Below are the code and all the weights of a small trained network. Each question names an input and a target symbol and asks about switching units off, where a switched-off unit gives its printed mean instead of its output.

import numpy as np


def w(rows, s, z=0):
    codes = np.array(rows[::2]) - 128.0
    scale = np.full(codes.shape[1], s)
    scale[-1] = z or s
    return codes * scale


def softmax(a):
    e = np.exp(a - a.max(-1, keepdims=True))
    return e / e.sum(-1, keepdims=True)


def log_softmax(a):
    a = a - a.max(-1, keepdims=True)
    return a - np.log(np.exp(a).sum(-1, keepdims=True))


def net(x, mask):
    ids = ['αγδημξστφω'.index(c) for c in x.split()]
    T = len(ids)
    res = E[ids] + P[:T]
    u = 0
    for l in range(2):
        r = res
        for j in range(3):
            rows = slice(4 * j, 4 * j + 4)
            q, k, v = (r @ M[l][rows].T for M in (Q, K, V))
            z = softmax(np.where(np.tri(T) > 0, q @ k.T / 4**0.5, -1e9)) @ v
            o = O[l][rows]
            res = res + np.where(mask[u + j], z, o[:, -1]) @ o[:, :-1]
        u += 3
    return log_softmax(res[-1] @ U[:, :-1].T + U[:, -1])


Q, K, V, O = {}, {}, {}, {}
E = w([
[109,109,182,95,177],'α',
[214,29,177,184,203],'γ',
[15,85,61,130,160],'δ',
[139,45,183,254,40],'η',
[109,12,100,241,173],'μ',
[46,155,166,122,36],'ξ',
[102,17,99,95,245],'σ',
[186,233,143,10,206],'τ',
[15,96,130,216,42],'φ',
[169,123,234,192,72],'ω',
],0.0042)
P = w([
[129,160,127,98,134],'0',
[63,11,195,229,130],'1',
[122,74,154,201,93],'2',
[8,23,185,129,243],'3',
[10,16,209,132,244],'4',
[2,26,230,143,246],'5',
],0.0039)
Q[0] = w([
[3,39,253,116,239],'L0H1',
[248,208,2,137,21],'L0H1',
[2,42,252,116,239],'L0H1',
[251,211,12,152,16],'L0H1',
[4,48,242,184,181],'L0H2',
[11,41,228,198,211],'L0H2',
[8,45,225,203,192],'L0H2',
[238,208,25,63,39],'L0H2',
[4,4,252,175,239],'L0H3',
[4,4,249,171,240],'L0H3',
[254,246,5,86,23],'L0H3',
[250,251,6,86,20],'L0H3',
],0.0042)
K[0] = w([
[250,249,111,81,121],'L0H1',
[14,11,141,177,130],'L0H1',
[251,248,105,79,121],'L0H1',
[6,9,132,183,130],'L0H1',
[247,195,120,17,217],'L0H2',
[245,214,163,7,198],'L0H2',
[248,209,138,21,201],'L0H2',
[18,44,80,247,56],'L0H2',
[248,254,93,8,97],'L0H3',
[249,253,99,10,98],'L0H3',
[6,5,164,248,153],'L0H3',
[8,6,159,247,157],'L0H3',
],0.0043)
V[0] = w([
[29,242,87,31,18],'L0H1',
[114,83,170,253,4],'L0H1',
[144,210,123,4,248],'L0H1',
[167,234,134,2,244],'L0H1',
[226,182,239,227,22],'L0H2',
[140,3,83,238,240],'L0H2',
[249,244,239,28,76],'L0H2',
[17,5,19,221,214],'L0H2',
[18,231,114,37,41],'L0H3',
[226,185,237,231,8],'L0H3',
[18,61,20,253,4],'L0H3',
[21,217,40,149,9],'L0H3',
],0.0043)
O[0] = w([
[26,248,226,61,231,10],'L0H1',
[26,18,252,211,18,178],'L0H1',
[238,242,10,14,245,71],'L0H1',
[243,242,33,14,251,55],'L0H1',
[194,43,250,72,40,97],'L0H2',
[121,23,16,243,13,252],'L0H2',
[249,146,224,11,230,24],'L0H2',
[23,98,15,246,28,246],'L0H2',
[24,245,216,51,234,58],'L0H3',
[173,37,251,97,30,107],'L0H3',
[4,132,224,252,17,127],'L0H3',
[7,241,244,189,143,51],'L0H3',
],0.0043,0.0019)
Q[1] = w([
[252,226,173,7,183],'L1H1',
[3,38,74,251,69],'L1H1',
[245,224,184,7,188],'L1H1',
[10,24,81,249,66],'L1H1',
[121,95,198,202,58],'L1H2',
[149,227,54,31,176],'L1H2',
[127,25,215,226,59],'L1H2',
[155,183,64,39,199],'L1H2',
[18,33,66,252,24],'L1H3',
[233,232,173,2,218],'L1H3',
[222,234,156,7,215],'L1H3',
[236,229,182,6,232],'L1H3',
],0.0043)
K[1] = w([
[17,13,185,249,37],'L1H1',
[242,241,78,6,236],'L1H1',
[17,19,165,249,33],'L1H1',
[243,243,84,4,208],'L1H1',
[119,195,26,111,205],'L1H2',
[146,34,235,156,106],'L1H2',
[75,234,16,90,169],'L1H2',
[131,49,238,135,62],'L1H2',
[243,233,128,6,241],'L1H3',
[19,13,133,249,55],'L1H3',
[23,14,144,247,80],'L1H3',
[13,20,136,247,25],'L1H3',
],0.0044)
V[1] = w([
[222,12,11,232,69],'L1H1',
[129,44,3,246,77],'L1H1',
[4,114,70,251,49],'L1H1',
[10,97,244,226,38],'L1H1',
[237,27,42,136,148],'L1H2',
[217,215,11,84,234],'L1H2',
[72,248,84,72,214],'L1H2',
[95,18,244,177,34],'L1H2',
[8,250,90,123,210],'L1H3',
[98,113,4,220,158],'L1H3',
[220,199,5,34,240],'L1H3',
[5,238,65,202,140],'L1H3',
],0.0042)
O[1] = w([
[243,218,3,204,12,253],'L1H1',
[201,235,13,249,52,249],'L1H1',
[150,251,154,253,184,205],'L1H1',
[221,240,248,157,230,152],'L1H1',
[215,73,3,125,16,196],'L1H2',
[83,114,12,229,156,38],'L1H2',
[32,145,97,221,233,29],'L1H2',
[200,130,221,22,76,219],'L1H2',
[1,100,163,236,236,79],'L1H3',
[61,203,13,249,71,204],'L1H3',
[12,20,13,142,61,83],'L1H3',
[3,212,159,252,228,126],'L1H3',
],0.0041,0.0038)
U = w([
[135,179,207,168,210,89],'α',
[162,42,176,4,84,135],'γ',
[164,117,50,65,43,160],'δ',
[52,106,215,86,195,131],'η',
[185,213,98,215,97,87],'μ',
[185,160,186,99,90,2],'ξ',
[140,139,75,102,208,214],'σ',
[87,31,93,93,147,252],'τ',
[74,138,36,153,82,63],'φ',
[42,181,118,215,200,105],'ω',
],0.0036,0.0034)

Each question gives the input, a string of symbols that net reads in full, and the target symbol t.
The units are the heads (4 rows each of Q, K, V and O). Each row of codes is followed by its name. A weight is (code - 128) times the scale printed after its matrix; where a second scale follows, it is the last column's (O and U).
mask holds one flag per head, layer by layer. A switched-off head (its flag False) gives its mean, the last column of its rows in O, instead of its output. The means were averaged over made-up inputs and are rounded, as every weight is.
A unit's drop is (log p(t) with every unit on - log p(t) with that unit switched off) / (log p(t) with every unit on - log p(t) with every unit switched off).
The circuit of an input: a set's keep is (log p(t) with only the set's units on - log p(t) with every unit switched off) / (log p(t) with every unit on - log p(t) with every unit switched off). Starting from all 6 units, units are removed one at a time, each time the one whose removal leaves the highest keep (on an exact tie, the one counted first), for as long as the keep stays at least 0.8.
units of the circuit, in order: the units of the circuit, biggest drop first
unit that matters most: the unit with the biggest drop
which heads matter: for each layer, one digit per head in row order, 1 if its drop is at least 0.15 and else 0, layers parted by /
drop of u: that unit's drop, to one decimal
input μ μ ξ φ ω σ, target μ: units of the circuit, in order : [L1H1 L0H2 L0H1]
input η μ ξ ω, target ξ: unit that matters most : L1H2
input φ δ ω, target α: which heads matter : 101 / 101
input μ μ ξ δ δ ξ, target μ: units of the circuit, in order : [L1H1 L0H2 L1H3]
input μ τ τ, target μ: units of the circuit, in order : [L1H1 L0H1 L0H2 L0H3]
input ω ω ω, target γ: units of the circuit, in order : [L0H2 L1H3 L1H1 L0H3]
input ω τ μ, target γ: units of the circuit, in order : [L0H2 L1H1 L1H3]
input μ σ μ ξ φ δ, target μ: units of the circuit, in order : [L1H1 L0H2 L1H3]
input τ γ ω, target τ: units of the circuit, in order : [L1H1 L0H1 L1H2 L0H2]
input μ η δ ω, target μ: units of the circuit, in order : [L1H1 L0H2 L1H3]
input μ ξ δ σ, target μ: units of the circuit, in order : [L1H1 L0H2 L1H3]
input ξ δ ω σ, target η: which heads matter : 111 / 100
input φ ξ η ω, target α: units of the circuit, in order : [L1H1 L0H3 L1H3 L0H1]
input σ δ ξ φ η σ, target φ: which heads matter : 111 / 101
input μ φ ξ γ, target μ: units of the circuit, in order : [L1H1 L0H2 L0H1]
input δ γ δ, target ω: which heads matter : 111 / 011
input γ μ γ η ω, target δ: unit that matters most : L0H3
input ξ φ ω μ, target η: which heads matter : 111 / 100
input σ μ ω, target φ: drop of L1H1 : 0.2
input γ δ ω, target δ: drop of L1H1 : 0.3
input η η γ α, target ξ: drop of L1H3 : 0.3
input σ φ η ω μ μ, target φ: unit that matters most : L0H1
input ξ μ μ, target η: drop of L0H3 : 0.3
